In the rows, 128 means zero.
Each row is followed by its class number. Each block has new classes, again numbered from 0 up, in any order.
[113 133 142 113  92 124 116  84 163 180 155 133 172 131 162 106 100 145
 143 120  81 151 119 117 104 133  85  86 168 144  87 107  87] | 0
[110 181 160 165 244 157  90 123 173 135 127 136  76  78 189 103 142 122
 131  98 146 144 154 127 148 103 128 125 144 162 109  71 170] | 0
[ 44 147 137 135  73  99 122 144 153 139 145 122 145 109 131 155  95 141
 135 104  84 136 145 119 119 131 142 137  82 129  91 150 112] | 4
[ 32 141 139 136  80 102 107 184 138 135 142 139 109 106 132 178  81 120
 148 110 103 134 145  96 113 123 135 146  93 133  97 178 100] | 7
[ 99 144 113 171 127 111 130 181 100  88 103 152 114  86 121 131 125 134
 110 110  91  82 125 125  93 130  80 114 131 166  60 138 125] | 8
[ 98 181 135 178 215 152 108 136 172 139 123 145  89  78 180 111 145 122
 141  96 144 151 156 138 153 109 140 120 147 151 109  78 167] | 4
[100 161 132 137  83 150 135  76 151 146 131 133 176 110 149 114 102 138
 146 124  76 128 137 133 114 149  97  79 210 155  80 105 110] | 8
[104 134 136 125  87 122 125 100 161 179 151 139 177 129 157 123 111 134
 149 106  78 151 133 108  97 143  89  91 196 142  75 103  92] | 7
[ 39 142 131 139  98 100 111 170 139 138 143 135 110 110 134 184  84 140
 135 117 109 134 137 102 119 143 147 141  84 136 104 184 100] | 3
[101 187 139 155 234 129 109 155 170 150 111 170  81  79 193 100 148 133
 134 114 138 148 166 134 157  90 132  92 160 139  97  90 138] | 3
[ 97 180 144 182 229 157 107 138 164 136 124 143  85  78 186 117 146 120
 132  91 145 140 155 136 153 120 131 123 151 151 103  83 175] | 4
[ 46 156 132 141  87  87 111 199 152 140 151 151  94 113 145 175  71 133
 141 114 116 132 125 102 121 136 147 136  68 133 104 190  96] | 5
[ 38 145 141 137  78  98 114 149 149 137 143 121 139 103 130 158  92 146
 130  95  88 129 152 110 122 134 134 144  98 139  75 159 132] | 4
[ 72 146 112 172 127  88 137 174  94 100  94 142 130 111 126 120 113 133
 148 116  60  90 128 139  99 157  83 134 123 151  92 136 116] | 6
[ 98 159 135 132  83 136 134  68 164 153 139 143 158 107 153 100 107 138
 146 118  84 128 112 135 100 153 103  88 202 157  77 120  95] | 5
[102 161 127 143  87 139 129  78 156 145 142 141 159 108 146 125 109 142
 149 113  83 133 122 126 109 162 104  84 197 163  76 114 116] | 1
[107 161 155 141 111 153 135  90 140 168 138 126 164 128 157 119 112 138
 146 122  74 127 127 130 121 179  94 102 175 146  90 105 110] | 1
[ 49 150 147 144  80 100 119 159 139 131 143 117 140 120 134 157  82 143
 136 103  83 132 147 112 115 123 132 136 107 141  89 136 128] | 8
[ 97 179 135 163 207 138 111 167 158 154 111 176  82  72 192  94 143 123
 146  99 144 149 165 135 168  85 118  92 152 136  84  94 148] | 4
[ 53 160 147 117  78  90 137 145 155 138 154 139 128 110 146 159 111 130
 141 110  79 152 130 111 114 122 166 132  87 144  96 159  97] | 3
[ 68 129 126 147 114  89 140 189 139 100 112 153 103 110 129 147 126 146
 130  96 107 107 127 120 110 118  99 119  79 147  97 134 106] | 2
[ 70 139 117 167 128  98 139 186 110  99  95 144 117  99 124 141 108 139
 142 102  74  91 136 127 100 158  84 132 125 165  76 142 125] | 2
[103 175 143 153 225 137 104 153 166 153 113 165  82  71 199 103 134 131
 150  92 143 155 174 136 161  77 126  95 151 146  92  78 154] | 2
[110 157 157 123 113 149 135  85 155 169 139 134 165 133 160 101 112 138
 133 128  73 121 114 146 116 166  90  96 166 135  94 110  88] | 5
[109 182 142 179 244 149  98 127 159 131 131 137  84  84 189 129 142 124
 134  93 148 153 149 129 153 127 150 120 141 159 117  74 174] | 1
[111 132 133 119  95 122 125  98 154 185 151 140 181 134 168 121 103 147
 157 102  77 162 133 121 107 140  92  88 180 143  76 102  93] | 2
[109 192 141 174 222 152 106 139 179 135 130 141  86  90 187 112 139 130
 132 114 154 149 159 139 155 102 147 110 135 156 131  57 162] | 8
[ 43 149 136 133  76 104 116 191 130 130 143 138 116 112 139 170  75 131
 139 120 115 134 148 105 132 126 143 131  66 139 109 165 104] | 8
[ 91 133 123 165 162  97 114 165 105  84 106 147  96  76 126 126 128 133
 109  93  95  78 118 113  93 136  72 127 125 171  51 151 132] | 0
[ 57 129 118 161 117  98 131 177 128  97 108 152 107  90 116 136 133 143
 119  88 106 100 128 125 116 123  93 120  94 143  68 145 118] | 4
[ 53 141 142 136 106  92 116 137 151 142 142 115 138 112 134 169  96 155
 121 106  80 130 142 110 108 135 141 137 106 133  88 152 118] | 3
[103 185 148 176 218 156 105 141 171 134 130 137  87  96 187 116 134 129
 133 106 156 141 161 135 159 114 144 113 143 156 126  63 175] | 8
[108 178 154 164 238 152  91 128 178 139 129 136  73  87 183 103 140 126
 137 104 156 146 150 130 156 105 134 126 129 155 122  74 164] | 0
[ 96 174 149 169 212 145  88 159 175 153 120 158  80  92 190 109 137 140
 140  89 157 143 175 121 150  94 122 113 162 153  91  78 164] | 2
[ 80 135 122 159 124  89 133 181 108  94 111 150 106  97 118 143 126 140
 120  95 106 104 123 114 106 129  96 118 103 149  71 145 119] | 1
[117 136 136 121  91 121 133 102 145 178 154 133 189 143 169 113 103 145
 141 115  83 152 134 120 118 147 100  78 171 140  90  94  99] | 8
[ 64 127 114 158 107  86 148 184 131 103 107 158 106  99 120 131 133 144
 124 101 106 103 120 126 112 115  92 110  92 138  87 146 105] | 4
[ 42 142 138 128  81  98 104 189 148 136 151 140 103 110 129 182  88 123
 139 110 120 130 146  94 123 126 144 145  74 131 100 184 105] | 7
[ 41 142 133 129  77 101 105 188 151 139 155 136 105 115 138 190  72 139
 148 109 125 136 142 106 128 133 145 146  49 138 114 174 109] | 2
[118 186 148 178 223 149  94 164 160 150 115 159  80  90 190 112 138 130
 133  98 155 139 171 117 161 104 128 101 170 141  94  76 179] | 1
[ 80 135 125 161 138  89 133 177 107 104  93 135 112  94 123 124 106 136
 139 114  65  92 123 121 105 140  73 131 120 156  82 146 121] | 0
[ 47 144 129 137  94  93 110 188 130 136 149 144 112 116 143 173  78 131
 145 113 114 138 143 106 122 131 145 138  67 135 109 182 104] | 6
[ 49 140 149 130  97 104 102 181 139 135 148 131 100 112 137 169  69 129
 136 116 118 122 137 100 129 131 131 142  62 135 106 180 115] | 0
[ 96 151 115 133  73 147 139  72 168 157 138 145 169  98 146 115 111 139
 151 122  91 144 125 135 112 147  98  78 191 152  83 119  93] | 4
[ 46 151 130 137  71 100 118 191 139 136 142 141 118 115 144 174  70 133
 146 125 107 140 147 104 133 120 148 122  78 132 115 166 101] | 8
[ 61 157 148 118  75  95 132 156 144 135 150 137 125 106 154 167 106 122
 157  98  87 148 135 109 122 115 153 138  72 140  99 152 104] | 2
[ 54 144 159 133 100 103 100 147 147 140 140 108 130 108 136 151  76 141
 131 105  84 124 150 104 115 123 129 148  93 138  87 145 132] | 0
[ 71 138 115 175 145  97 145 178 111 101  90 137 123 102 119 147 108 143
 126 118  60  91 127 134  95 160  93 129 132 153  87 142 120] | 3
[ 42 139 136 134  76 102 108 144 145 141 146 124 147 105 128 159  91 144
 132  88  87 140 146 113 119 127 124 135 103 130  63 153 120] | 4
[107 132 140 119  90 126 125  94 152 179 147 133 186 135 164 120  96 151
 147 104  75 140 138 126 104 148  80  88 188 140  72 100 106] | 2
[ 65 140 119 177 137 103 149 168 109  99  93 141 121 101 114 136 118 143
 131 111  56  83 123 137  95 175  96 130 138 167  73 149 121] | 3
[ 61 146 151 135  98  90 114 152 129 131 158 117 133 110 138 171  90 139
 126  86  93 140 139  97 110 141 136 143  96 147  71 152 137] | 1
[ 65 137 118 170 126  98 138 194 108  99  90 150 116  99 118 133 117 122
 141 112  65  86 135 122  98 156  86 132 132 157  83 142 113] | 7
[ 67 128 124 163 135  96 146 176 134 101 108 147 103 101 112 145 127 153
 113 100  99  96 121 128  99 134 104 118 101 151  78 141 114] | 3
[ 53 147 137 135  90  98 104 190 131 138 144 145 106 110 146 173  69 126
 136 110 112 122 132 104 130 146 146 140  71 133  98 188 110] | 5
[ 65 127 110 161 105  96 146 180 137  94 108 157 107 100 113 134 130 143
 127 100 104 107 117 132 111 117  94 112 100 146  89 142 112] | 4
[ 37 141 137 133  82  95 108 190 157 141 157 144 102 114 136 180  79 126
 141 113 121 136 145  96 112 126 144 138  81 136 107 179 100] | 7
[ 96 174 148 184 248 159 110 109 180 133 124 138  90  93 184 119 147 134
 124 100 133 142 149 144 133 124 153 116 171 157 118  72 164] | 3
[ 69 137 113 174 143  91 138 188  91  98  90 144 122 103 125 132 105 135
 137 111  70  88 135 134 100 152  75 128 122 148  83 145 118] | 6
[ 89 149 110 175 126 103 131 186 107  81 101 155 109  85 125 134 124 135
 109 113  92  77 128 122  93 136  92 113 125 169  69 141 125] | 8
[ 91 147 132 132  81 142 125  77 169 155 142 141 160 105 142 118 113 133
 148 116  90 128 134 120  98 149  97  91 208 159  77 117 100] | 7
[108 180 164 168 235 159  82 140 162 151 108 147  80  83 187  86 137 126
 142  93 144 136 172 123 166  90 107 112 188 142  80  77 177] | 0
[ 76 128 135 145 134 104 126 162 134  97 114 144  91  91 114 129 121 143
 123 101 102 103 114 128 113 104  87 121  90 151  81 146 114] | 0

A new block, with new classes numbered from 0.
[ 96 137 129 188 122  86 178 245 128  97 113  89 126  65  96 199  85 108
  73 144 114 139 161 123 189 184 116  69 173  44 113 137 216] | 9
[150  94 108 119  89 116 132 164 142 105  96 135 114 154 173 124 124 130
 118 154 165 139  67 120 144 130  89 138 141  57 114 148 169] | 10
[134 171 140 120 117 124 122 128 122 149  91 114 117  90 179 105 134 151
 151 112 110  93  89 128  89 110 143 145  99 110 139 121 113] | 0
[ 99 138 111 152 154 106 124 106 127 106 142 131 154  82 120 153 105 145
 113 112  95 105 113 136  91 138 144 117 145 133 129 117  89] | 1
[144 146 148 125 138 119 126 134 139 128 104 141 127 133 136 151 161 107
 149 142 122 119 158  98 109 114 124 127 103 166 170 109 110] | 2
[143 164 135  95  91 144 118 115 135 147 139 166  77 175 148 127 149 147
 164 132 116 159 130 228 107  99 139 145  99 222 164  80  81] | 9
[128 132 143 113 127 146 100 143 118 122  96 154 126 134 105 150  96 121
 163 140  92 133 143 133 140 114 111 103 102 173 114 141 125] | 10
[ 97 175 108 121 142 123 104  82 120 114 142 149 141  95 144  98 107 160
 157 101  87  87  89 129  74 107 146 105 124 158 137 151  69] | 9
[141 151 101 106 138 102 119 149 127 110 113 164 108 126 151  28 137 155
 181 115 120  94  78  72 113 109 128 151 145 155 149 195 103] | 11
[103  87 166 164 142 140 123 125 134 116 174 123 127 130  88 157  98 126
 127 145 119 139 159 145 178 140 153 137 148 155 151 127 128] | 8
[129  66 117 109 121 101 163 130 172  70 132 119 149 159 168  90 190 155
 117 123 179  91  48  87 141  94 132 168 157 102 137 134  57] | 3
[137 110 174 126 124 108 139 136 161 136 137 109 135 133 135 125 169 129
 119 156 108 125 152 125 152 121 144 151 107 133 166 102 136] | 7
[105  75 180 117 144 156 147  78 135  97 199 107 131 158 103 117  98 162
 114 146 150 108 134 162 180 154 146 142 136 211 136 100 122] | 7
[113 109 115 218 166  85 161 130 124 113 158 121 122 102 113 174 137 119
 104 112 111 112 139 106 128 175 139 156 138 152 168  68 148] | 0
[132 120 140 122 114 115 134 120 155  90 183 125  91 151 150  53 169 137
 115 122 179 104  62 157 145 137 129 194 134 114 164 119 110] | 4
[125 108 160 136 119 126 138 107 145  96 179 121 136 131 154  96 166 148
 135 136 140 101  69 141 137 106 146 185 134 184 185  88  69] | 8
[107 115 148 144 109 100 153 124 151 109 182 130 100 144 150 105 148 135
 127 140 159 109  75 148 127 138 146 191 144 145 181  93 108] | 6
[112 117 107 177 182 109 153 130 126 100 135  99 152 120 141 124 128 116
  85 111 156 105 126 106 116 138 145 148 172 116 146  92 125] | 8
[123  74 152 140 143 107 162  83 133 128 173 113 155 106 149  99 130 161
 148 118 116  94 109  74 120 140 158 155 163 175 135 136  99] | 1
[125 119 134  95 125 142 108 107 141 125 148 142 119 140 112 123 100 155
 147 136 104 136 146 165 137 124 140 117 121 156 137 146 101] | 7
[ 82 175 212 104 238  65 143 184 192 111 219  92 152 120 137  49 148  64
  74 172 145  70  65  97 152 160 190 142 124 102 183 108 139] | 5
[115 106 147 130 130 107 115 106 159  91 174 138 125 136 134  85 151 146
 119 144 153  94  72 141 131 122 144 181 129 154 191  98  82] | 11
[123 126 159 129  90 139 140 131 123 147 114 120 123 127 139 119 137 127
 140 155 141 146 152 116 151 111 123 127 137 142 144 146 153] | 9
[105 138 121 138 102 127  82 121 134 124 136 145 122 111 114 123 105 146
 138 120  92 131 116 171 128 115 136 116 121  84 101 181 159] | 6
[147 107 132 107 117 109 160 189 163 106 175 126 100 137 131 153 127 108
 125 124 165 128  81 166 143 164 112 132 141 121 116  97 135] | 10
[145 118 135  85 124 134 162 142 145 160 127 115 117 159 147 117 127 128
 147 146 130 151 145 130 143 130 127 130 134 148 131 117 110] | 7
[122  80 175 144  89 145 153 134 182 102 143 143 117 176 119 159 118 128
 167 137 124  95 194 141 196 115 120 123 116 148 143 111  86] | 9
[ 67 144 133 195 156 130 129  82 127 116 206 119 138 101  96 137 115 146
 110 101 123  97  73 186 145 136 145 129 142 146  94 138 159] | 0
[135 106 139 169 109 123 114 132 138 115 120 132 122 110 119 128 148 138
 119 132 133 106 135 120 141 127 119 144 116 115 147 124 160] | 11
[152 168 110  56 100 178 111 120 125 133 116 139 107 157 156  88 150 141
 167 119 154 136 121 128 115  92 105 127 110 127 126 159  71] | 8
[133 142  94 156 134  99 105 183 102 170  48 151  97 141 106 216 170 116
 116 121  91 175 103 112  89 134  96  98  88  69 110  82 118] | 8
[156 145 127  89 138 118 117 161 136 130 123 147 102 172 111 147 187 118
 126 127 152 166 171 130 107 116 121 123 106 142 150 115 115] | 8
[127 103 108 142 166 128 174 140 137  96 195 111 134 121 125 130 143 124
 107 118 144 120 106 125 152 157 135 119 154 182 130 105 128] | 3
[145 140 104 101 115 146 120 102 114 135 118 125 102 126 152 103 169 147
 145 135 123 161 144 100 138  94 139 133 133 153 152 185 108] | 4
[125 119  29 217 125 147 116  78 115  60 162 129  93 100 168  56 144 187
 116  62 153  79 136 134 124 134 154 177 185 124 203 133 127] | 8
[129 183 139 122 120 137  86  93  83 130  40 159 176 100 112 113  17 135
 154 112  81 115 166 170  43 117  99 142 113 108  65 166 134] | 1
[126 125 158 132  94 134 149 148 138 147 154  97 121 151 151  72 162 129
 129 141 101 127 112 175 180 142 123 164  95 155 142  45 161] | 6
[125 139 146 104 105 134 131 128 130 132 134 140 119 143 120 105 109 150
 150 144 122 129 110 154 132 130 107 129 118 141 127 142 125] | 7
[131 103 147 138 124 128 134 147 152 127 159 111 114 139 125 101 180 128
 104 135 151 135 130 143 164 133 141 150 123 111 150 122 166] | 3
[128 116 136 149 126 132 128  90 137 137 156 112 114 131 147 121 160 122
 121 137 140 140 120 120 147 128 150 176 147 121 152 139 142] | 2
[109 123 138 138 125 115 120 145 125 146  95 136 129 133 111 147 129 146
 129 140  87 137 140 122 137 135 122 103 113 109 118 121 129] | 1
[ 98 138 102 155 182 101 165 173 119 108 120  95 136 116 118 135 133 111
  73 135 139 113  97  87 150 166 118 122 148 117 130  74 126] | 11
[125 147 115 121 138 129 133 107 156  93 185 123 139 144 126 143 106  94
  83 143 132 149 114 188 151 136 142 181 145 101 113 139 115] | 5
[ 87 121 166  96 113 143 137  81  94  82 188 123 158 152  81 124  27 187
 120 151 105 156 134 199 169 152 127 119 153 192  77 178 152] | 9
[119 151 127 124 143 123 129 126 145 101 160 138 132 152 154  79 153 124
 135 132 127 108  58 129 132 110 124 175 127 132 156 115  71] | 8
[132 160 107  94 119 122 123 160 119 158 103 139 102 138 130 108 126 102
 154 122 121 161 143 136 105 126 125 140 127 130 128 120 111] | 6
[113 134 139 109 168 110 127 108 129 167 154 107 150 116 139  64 124 151
 159 108 122 116 122 126  98 121 172 100 156 167 129 148 140] | 2
[141 100  89 118 123 159 138 102 130 117 154 126 120 146 134 120 105 115
 129 124 143 134 159 118 150 160 120 140 136 144 150  98  93] | 5
[150 116 115  99 135 110 152 126 138 166 132 129 111 143 134 176 155 124
 149 128 125 165 164 130  88 123 139 108 124 179 165  85  60] | 4
[117 146 155  97 143 103 149 111 151 144 180 131 114 144 159  60 155 155
 157 143 118 102  57 137 107 124 153 163 121 190 187 100  70] | 7
[121 176 108 130 128 151  86  98 111  98 104 160 135 130 129 166  99 139
 117 155  70 138 110 165 129 105 122 114  89 145 117 155 118] | 5
[ 49 202 157 152 155 123 137  88 139 108 129 129 170 137 127  14  81 140
 141 139 143  49 102 162 101  88 132 175 149 142 176 132  83] | 7
[150 126 150 128  84 134 152 116 152 115 187 133  88 145 170  92 180 142
 141 145 146 128 129 125 166 125 132 164 128 155 169 154 159] | 9
[145 115 129  78 126 119 112 127 171 110 188 123 103 130 171  45 167 152
 134 122 151  97  48 150 134 128 155 167 124 135 170 105  77] | 11
[119 143 111 100 157 119 130 128 125 126 118 135 110 151 116 138 129 132
 129 124 142 139 145 130 103 125 132 100 129 150 142 123  78] | 4
[142 148 114 168 135 116 106 119 148 104  95 173 102 124 182 132 145 131
 130 142 123 106 119 138  96  92 148 151 133 139 173 144 123] | 1
[101 137 117 141 171 116 136 138 140  80 162 120 145 127 110 142 104 138
  89 137 118 106 102 161 151 144 132 114 135 153 125 100 116] | 11
[120 127 135 106 137 114 125 162 154 154 111 162 145 177  84 169 113 104
 146 157 120 169 194 159 105 118 109  91 106 134 152 109 102] | 3
[145  54 130 111  66 105 175 114 194 177 190  88 153 109 161 118 206 118
 146 101 202 124 149  92 103 121 128 124 163  81 166  88  87] | 9
[123 139 121 174 140 112 150 171 154  71 130 127  89 114 148 109 170 115
  97 123 193  67  82 128 142 129 133 174 151 138 187  78 108] | 11
[119 121  98 140 127 118 176 129 137 106 164 101 124 131 147 136 144 127
  94 133 178 128 105 126 131 152 106 122 156 113 155  98 111] | 4
[163  92 123 134  95 134 125 167 138 124 150 128  73 139 136 143 152 112
 101 155 138 172 111 133 194 171 124 150 122  93 141 125 182] | 5
[106  46 161 113 111 121 149 157 174  91 196 122 108 151 133 144  91 172
 143 154 152  98  91 153 181 163 139  87 141 154 171  95 108] | 10
[138 124 122 112 150 122  87 155 136 128  80 141 138 126 125 121  89 113
 123 142 114 129 128 112 131 123 119 100 120  76  94 165 150] | 11
[104 124 135 131 139 123 142 103 147  96 172 120 123 130 153  62 136 147
 124 140 140  94  67 142 146 125 149 180 150 168 187 102  79] | 7
[148  98 139  90 100 113 104 170 155 164 127 143 140  97  83 118 166  94
 176  95 116 146 115 119 107 118 115 128 110  94 110 133  75] | 3
[135 172 125  60 134 137 131 171 127 144 101 114 136 146 114 116 118  97
 125 139 116 157 157 136 140 135 118 114 108 116 111 115 102] | 5
[118 123 138 149 103 120 183 125 155 149 178 105 152 133 149  89 132 109
 141 147 131 115 116 142 144 141 124 174 141 154 185  61  95] | 5
[133 110 110 104 117 149 148 121 115 140 108 126 147 128 123 123 151 137
 166 124 104 142 147  99 126 105 121 129 121 200 154 100  47] | 3
[ 91 124 183 151 103  62 205  78 131 159 153 105 168 148 168   8 196 169
 172 105 175  58  32  90  56  83 142 239 163 180 148 109  91] | 6
[100 134  60 144 133 115  59  80 112 135 138 173 108 107 109 136 150 168
 151  95  76 137 115 123  77 110 150  89 115 140 144 163 104] | 6
[109 125 107  90  96 121 122 115 156 121 167 126 122 129 153 129 104 171
 128 131 152 130 109 151 110 122 139  90 148  55 111 200 140] | 6
[124 181 182  73 146 107 143 174 187 122 145 134  86 143 174 154 170 104
 100 173 192 109  78 148 101 116 150 130 116  91 166 120  89] | 1
